Small tables with named rows and columns. After each table, cells are looked up by row and column.

tinot:
	riredat	beve	ziremu	pav	reb	diz	lef	nep
zerev	5.0	9.8	4.7	3.4	5.7	2.6	6.2	6.6
vinolan	3.7	3.9	2.0	7.9	6.7	7.8	1.7	4.4
raguzar	4.3	4.4	6.3	8.2	8.1	7.8	4.3	2.7
fibere	5.3	8.7	9.5	4.8	7.1	3.6	7.3	4.4

What is the pav of fibere in tinot? 4.8
What is the lef of zerev in tinot? 6.2
What is the diz of vinolan in tinot? 7.8
What is the diz of zerev in tinot? 2.6
What is the ziremu of vinolan in tinot? 2.0
What is the lef of vinolan in tinot? 1.7
What is the beve of zerev in tinot? 9.8
What is the ziremu of fibere in tinot? 9.5
What is the reb of fibere in tinot? 7.1
What is the riredat of raguzar in tinot? 4.3
What is the reb of zerev in tinot? 5.7
What is the nep of raguzar in tinot? 2.7
What is the riredat of zerev in tinot? 5.0
What is the ziremu of raguzar in tinot? 6.3
What is the nep of vinolan in tinot? 4.4
What is the diz of raguzar in tinot? 7.8
What is the beve of raguzar in tinot? 4.4
Row with the largest pav: raguzar

rosob.tsv
	mipo	vipot	datinag	lumise	ris	gonenug	fevab	timu	votu
rebugun	0.653	0.527	0.181	0.371	0.446	0.590	0.801	0.630	0.633
vuzin	0.554	0.510	0.467	0.591	0.610	0.648	0.506	0.667	0.432
nok	0.594	0.569	0.538	0.494	0.487	0.541	0.648	0.566	0.674
gidup	0.580	0.538	0.586	0.494	0.483	0.521	0.624	0.580	0.644
bekapa	0.538	0.523	0.919	0.550	0.486	0.438	0.537	0.558	0.617
nibizun	0.580	0.510	0.675	0.381	0.295	0.342	0.664	0.576	0.722
salipil	0.575	0.526	0.808	0.483	0.424	0.386	0.623	0.542	0.704
potab	0.534	0.480	0.480	0.573	0.575	0.621	0.475	0.693	0.390
rupugak	0.551	0.366	0.129	0.490	0.509	0.706	0.536	0.878	0.218
pugo	0.690	0.647	0.327	0.467	0.492	0.608	0.834	0.574	0.739

vipot of pugo = 0.647
ris of nok = 0.487
ris of nibizun = 0.295
fevab of nok = 0.648
vipot of nibizun = 0.510
timu of pugo = 0.574
lumise of salipil = 0.483
votu of rupugak = 0.218

Table rozenaz
fields: tubivet, zup, suto, sedo, komesos, val, kalumef, rep, raz, bag
sirogad: [131, 164, 144, 58, 136, 87, 218, 132, 138, 145]
besidaf: [134, 158, 144, 54, 134, 88, 219, 133, 135, 141]
vene: [137, 169, 153, 40, 142, 78, 240, 134, 142, 150]
bas: [53, 124, 64, 178, 83, 182, 44, 102, 48, 67]
gep: [136, 165, 150, 48, 139, 84, 226, 134, 141, 146]
folipo: [102, 124, 88, 128, 105, 132, 88, 113, 107, 118]
deve: [138, 169, 154, 39, 143, 78, 241, 134, 143, 150]
fadinuz: [58, 123, 62, 174, 85, 179, 45, 103, 52, 73]
tinuger: [135, 162, 146, 60, 138, 85, 215, 132, 139, 146]
mebaluf: [136, 172, 155, 41, 143, 78, 237, 134, 143, 151]
daravub: [129, 163, 137, 77, 130, 96, 197, 135, 136, 149]
sof: [60, 127, 65, 175, 89, 173, 45, 102, 56, 78]
faz: [53, 123, 67, 176, 81, 181, 49, 105, 48, 65]
zefazet: [131, 165, 146, 58, 137, 84, 221, 130, 138, 146]

faz, rep: 105
sirogad, val: 87
folipo, rep: 113
faz, komesos: 81
daravub, komesos: 130
faz, raz: 48
bas, sedo: 178
deve, sedo: 39
deve, raz: 143
sof, suto: 65

zuduvim.csv
,rikugub,gog,zonodu,mene,rit,nebe,gim,sotoma
tal,-0.8,0.0,-0.3,-0.6,0.0,-0.4,0.0,0.6
piva,-0.4,-0.5,-0.5,0.3,-0.2,-0.5,-0.3,-0.4
nosom,-0.4,-0.4,-0.5,0.2,-0.2,-0.5,-0.3,-0.3
rokugis,-0.5,-0.2,-0.1,0.5,-0.2,0.4,-0.6,-0.4
lobezuf,-0.5,-0.3,-0.2,0.4,-0.3,0.5,-0.4,-0.2
midinet,-0.5,-0.2,-0.1,0.4,-0.3,0.6,-0.3,-0.3
lum,-0.4,-0.2,-0.1,0.5,-0.2,0.4,-0.5,-0.3
teruzap,-0.4,-0.1,0.0,0.4,-0.2,0.5,-0.6,-0.4
sipesi,-0.2,-0.4,-0.6,0.1,-0.2,-0.4,-0.3,-0.4
zal,-0.4,-0.5,-0.6,0.2,-0.2,-0.5,-0.3,-0.3
lok,-0.4,-0.1,-0.1,0.6,-0.2,0.4,-0.5,-0.4
vomano,-0.5,-0.1,-0.1,0.4,-0.3,0.6,-0.3,-0.2

What is the gog of vomano in zuduvim? -0.1
What is the rikugub of lok in zuduvim? -0.4
What is the rikugub of teruzap in zuduvim? -0.4
What is the rit of sipesi in zuduvim? -0.2
What is the zonodu of teruzap in zuduvim? 0.0
What is the nebe of lok in zuduvim? 0.4
What is the mene of sipesi in zuduvim? 0.1

Table kenus
	vipe	kos	mes	pire	sutog	kivi	natov	bufid
nugi	162	72	116	127	106	157	143	104
gobaf	162	160	204	132	138	123	98	139
pozeg	118	85	129	139	94	110	87	90
kopovem	85	74	204	154	179	101	175	182
renak	143	124	116	144	125	207	51	143
ped	121	69	118	122	176	101	71	179
kago	89	86	182	134	94	183	146	90
tago	85	160	155	139	131	164	51	130
lonoko	118	78	173	136	101	207	175	98
mab	132	69	122	141	179	122	97	182

kos of kago is 86
kivi of pozeg is 110
sutog of kopovem is 179
kos of kopovem is 74
natov of kopovem is 175
pire of nugi is 127
sutog of mab is 179

dapor =
         tonadod  mizodu  rof
vupez         57       5   23
zabebut       35      25   30
lisur         81      36   28
med           20      90    3
kul           46      27   42
sug           38      31   38
meva          36      60   39
nim           19      54    9
gokol         22      38   87
bovufos       73      48   42
lazi          90      34   10
dotided       41      66    6
mapiz         25      10   58
dup           41      60    3

tonadod of lisur: 81
tonadod of meva: 36
mizodu of gokol: 38
mizodu of med: 90
tonadod of med: 20
mizodu of kul: 27
rof of zabebut: 30
tonadod of sug: 38
mizodu of meva: 60
mizodu of nim: 54
mizodu of sug: 31
rof of vupez: 23
tonadod of vupez: 57
rof of sug: 38
mizodu of dotided: 66

teb:
,zim,birugod
maki,87,15
mafup,154,106
guvil,66,198
depamo,117,189
tupamol,228,141
bisi,104,139
sop,237,162
gata,147,38

birugod of bisi is 139
birugod of tupamol is 141
birugod of maki is 15
birugod of guvil is 198
zim of tupamol is 228
zim of guvil is 66
zim of bisi is 104
birugod of sop is 162
zim of maki is 87
birugod of gata is 38
zim of gata is 147
zim of mafup is 154
birugod of depamo is 189
birugod of mafup is 106
zim of sop is 237
zim of depamo is 117
Row with the largest zim: sop

dedo
         mig    bava  ribulas  ribuf   gorav     sif  bodar    favo
tum    54409   48640     3541  48259   16533   62987  73672  -35426
tuza   50487   69363   -35893   4429   63943  -47840  62006   -2977
mene  -47662  -34266    36187  -2800  -10179   11287  32344  -52680

What is the ribulas of tuza in dedo?
-35893
What is the sif of tuza in dedo?
-47840
What is the ribuf of tum in dedo?
48259
What is the bava of mene in dedo?
-34266
What is the ribuf of mene in dedo?
-2800
What is the favo of tum in dedo?
-35426
What is the gorav of tum in dedo?
16533
What is the favo of mene in dedo?
-52680
What is the bava of tum in dedo?
48640
What is the ribulas of tum in dedo?
3541
What is the gorav of mene in dedo?
-10179
What is the mig of tuza in dedo?
50487
What is the mig of mene in dedo?
-47662
What is the ribuf of tuza in dedo?
4429

